Here is a tiny trained network, its code and every weight. The questions are about switching its units off for an input and a target symbol, where a switched-off unit gives its printed mean instead of its output.

import numpy as np


def w(rows, s, z=0):
    codes = np.array(rows[::2]) - 128.0
    scale = np.full(codes.shape[1], s)
    scale[-1] = z or s
    return codes * scale


def norm(h):
    return h / np.sqrt((h * h).mean(-1, keepdims=True) + 1e-5)


def f(y):
    return y / 2 * (1 + np.tanh(0.7978845608 * (y + 0.044715 * y**3)))


def softmax(a):
    e = np.exp(a - a.max(-1, keepdims=True))
    return e / e.sum(-1, keepdims=True)


def log_softmax(a):
    a = a - a.max(-1, keepdims=True)
    return a - np.log(np.exp(a).sum(-1, keepdims=True))


def net(x, mask):
    ids = ['αβγδζηθμξπστω'.index(c) for c in x.split()]
    T = len(ids)
    res = E[ids] + P[:T]
    r = norm(res)
    for j in range(2):
        rows = slice(3 * j, 3 * j + 3)
        q, k, v = (r @ M[0][rows].T for M in (Q, K, V))
        z = softmax(np.where(np.tri(T) > 0, q @ k.T / 3**0.5, -1e9)) @ v
        o = O[0][rows]
        res = res + np.where(mask[j], z, o[:, -1]) @ o[:, :-1]
    y = f(norm(res) @ A[0][:, :-1].T + A[0][:, -1])
    res = res + np.where(mask[2:18], y, B[0][:, -1]) @ B[0][:, :-1]
    return log_softmax(norm(res)[-1] @ U[:, :-1].T + U[:, -1])


Q, K, V, O, A, B = {}, {}, {}, {}, {}, {}
E = w([
[121,126,101,122],'α',
[153,102,86,144],'β',
[114,162,153,66],'γ',
[112,165,127,101],'δ',
[162,87,140,110],'ζ',
[132,103,159,154],'η',
[125,179,128,99],'θ',
[122,134,157,83],'μ',
[4,94,97,157],'ξ',
[164,223,97,158],'π',
[149,66,74,157],'σ',
[145,114,86,188],'τ',
[89,176,102,151],'ω',
],0.03)
P = w([
[144,175,42,1],'0',
[138,165,93,40],'1',
[132,174,126,48],'2',
[132,161,162,78],'3',
[136,152,145,68],'4',
[141,131,166,89],'5',
[144,139,173,90],'6',
[141,138,180,77],'7',
],0.0072)
Q[0] = w([
[63,146,189,125],'h1',
[120,102,167,110],'h1',
[167,254,56,91],'h1',
[152,92,221,227],'h2',
[234,181,160,138],'h2',
[172,167,225,131],'h2',
],0.0095)
K[0] = w([
[108,41,224,166],'h1',
[27,112,152,80],'h1',
[100,168,185,254],'h1',
[188,129,249,154],'h2',
[170,191,100,151],'h2',
[171,78,201,162],'h2',
],0.0078)
V[0] = w([
[6,81,159,90],'h1',
[112,136,31,206],'h1',
[119,186,162,119],'h1',
[84,69,96,34],'h2',
[178,117,212,201],'h2',
[148,124,106,137],'h2',
],0.013)
O[0] = w([
[1,93,97,34,120],'h1',
[79,100,153,202,177],'h1',
[134,187,187,109,177],'h1',
[154,23,188,98,154],'h2',
[107,149,52,98,6],'h2',
[138,127,125,118,127],'h2',
],0.01,0.011)
A[0] = w([
[108,87,168,147,46],'n1',
[200,143,106,193,158],'n2',
[72,131,132,121,142],'n3',
[148,82,117,137,252],'n4',
[158,159,155,138,72],'n5',
[89,110,148,151,84],'n6',
[112,204,71,85,253],'n7',
[84,106,111,186,27],'n8',
[138,145,213,131,91],'n9',
[255,118,132,108,54],'n10',
[62,155,112,85,123],'n11',
[173,133,140,143,151],'n12',
[117,143,128,163,94],'n13',
[87,132,160,66,129],'n14',
[114,140,93,165,104],'n15',
[115,178,81,100,138],'n16',
],0.016,0.0043)
B[0] = w([
[140,140,194,146,154],'n1',
[21,152,124,203,182],'n2',
[100,151,142,116,176],'n3',
[40,254,35,179,153],'n4',
[146,129,140,194,164],'n5',
[145,66,152,102,161],'n6',
[103,236,138,68,201],'n7',
[109,117,99,83,147],'n8',
[161,131,162,134,255],'n9',
[187,52,72,113,179],'n10',
[89,116,155,49,176],'n11',
[80,137,87,217,160],'n12',
[187,97,84,112,156],'n13',
[75,51,151,57,195],'n14',
[145,146,72,97,140],'n15',
[46,221,140,137,147],'n16',
],0.007,0.0081)
U = w([
[137,47,220,172,84],'α',
[120,101,126,166,84],'β',
[127,117,150,109,30],'γ',
[127,104,179,119,2],'δ',
[175,80,112,125,157],'ζ',
[99,156,67,77,223],'η',
[215,181,200,104,74],'θ',
[141,102,144,87,119],'μ',
[6,48,129,119,48],'ξ',
[190,192,135,169,192],'π',
[101,80,104,157,156],'σ',
[109,117,123,184,148],'τ',
[49,146,197,163,242],'ω',
],0.014,0.0051)

Each question gives the input, a string of symbols that net reads in full, and the target symbol t.
The units are the heads (3 rows each of Q, K, V and O) and the neurons (one row each of A and B). Each row of codes is followed by its name. A weight is (code - 128) times the scale printed after its matrix; where a second scale follows, it is the last column's (O, A, B and U).
mask holds one flag per unit, heads first, then neurons. A switched-off unit (its flag False) gives its mean, the last column of its rows in O or B, instead of its output. The means were averaged over made-up inputs and are rounded, as every weight is.
A unit's drop is (log p(t) with every unit on - log p(t) with that unit switched off) / (log p(t) with every unit on - log p(t) with every unit switched off).
The circuit of an input: a set's keep is (log p(t) with only the set's units on - log p(t) with every unit switched off) / (log p(t) with every unit on - log p(t) with every unit switched off). Starting from the 12 units with the biggest drops (on a tie, the unit counted first), units are removed one at a time, each time the one whose removal leaves the highest keep (on an exact tie, the one counted first), for as long as the keep stays at least 0.8.
units of the circuit, in order: the units of the circuit, biggest drop first
heads that matter: for each layer, one digit per head in row order, 1 if its drop is at least 0.15 and else 0, layers parted by /
drop when u is switched off: that unit's drop, to one decimal
input μ ξ α, target ξ: heads that matter -> 10
input ω ω α α, target α: units of the circuit, in order -> (h2)
input ω ζ ζ, target ζ: units of the circuit, in order -> (h1, n10)
input π ω ω γ π γ σ θ, target π: heads that matter -> 11
input η θ η ω ω ω ω ω, target η: heads that matter -> 11
input ω α ζ θ α ω, target α: units of the circuit, in order -> (h2, n7)
input ω α ζ ω α θ, target α: heads that matter -> 01
input π θ δ, target π: heads that matter -> 10
input ω α ω, target α: heads that matter -> 01
input ω δ μ ξ δ, target ξ: heads that matter -> 10
input τ η ω, target η: units of the circuit, in order -> (h1, h2)
input θ ω θ ω η, target η: heads that matter -> 01
input ζ π ω, target π: drop when h1 is switched off -> 0.5
input θ σ δ ζ, target ζ: drop when n10 is switched off -> 0.4
input ω θ θ α, target α: drop when h2 is switched off -> 0.1
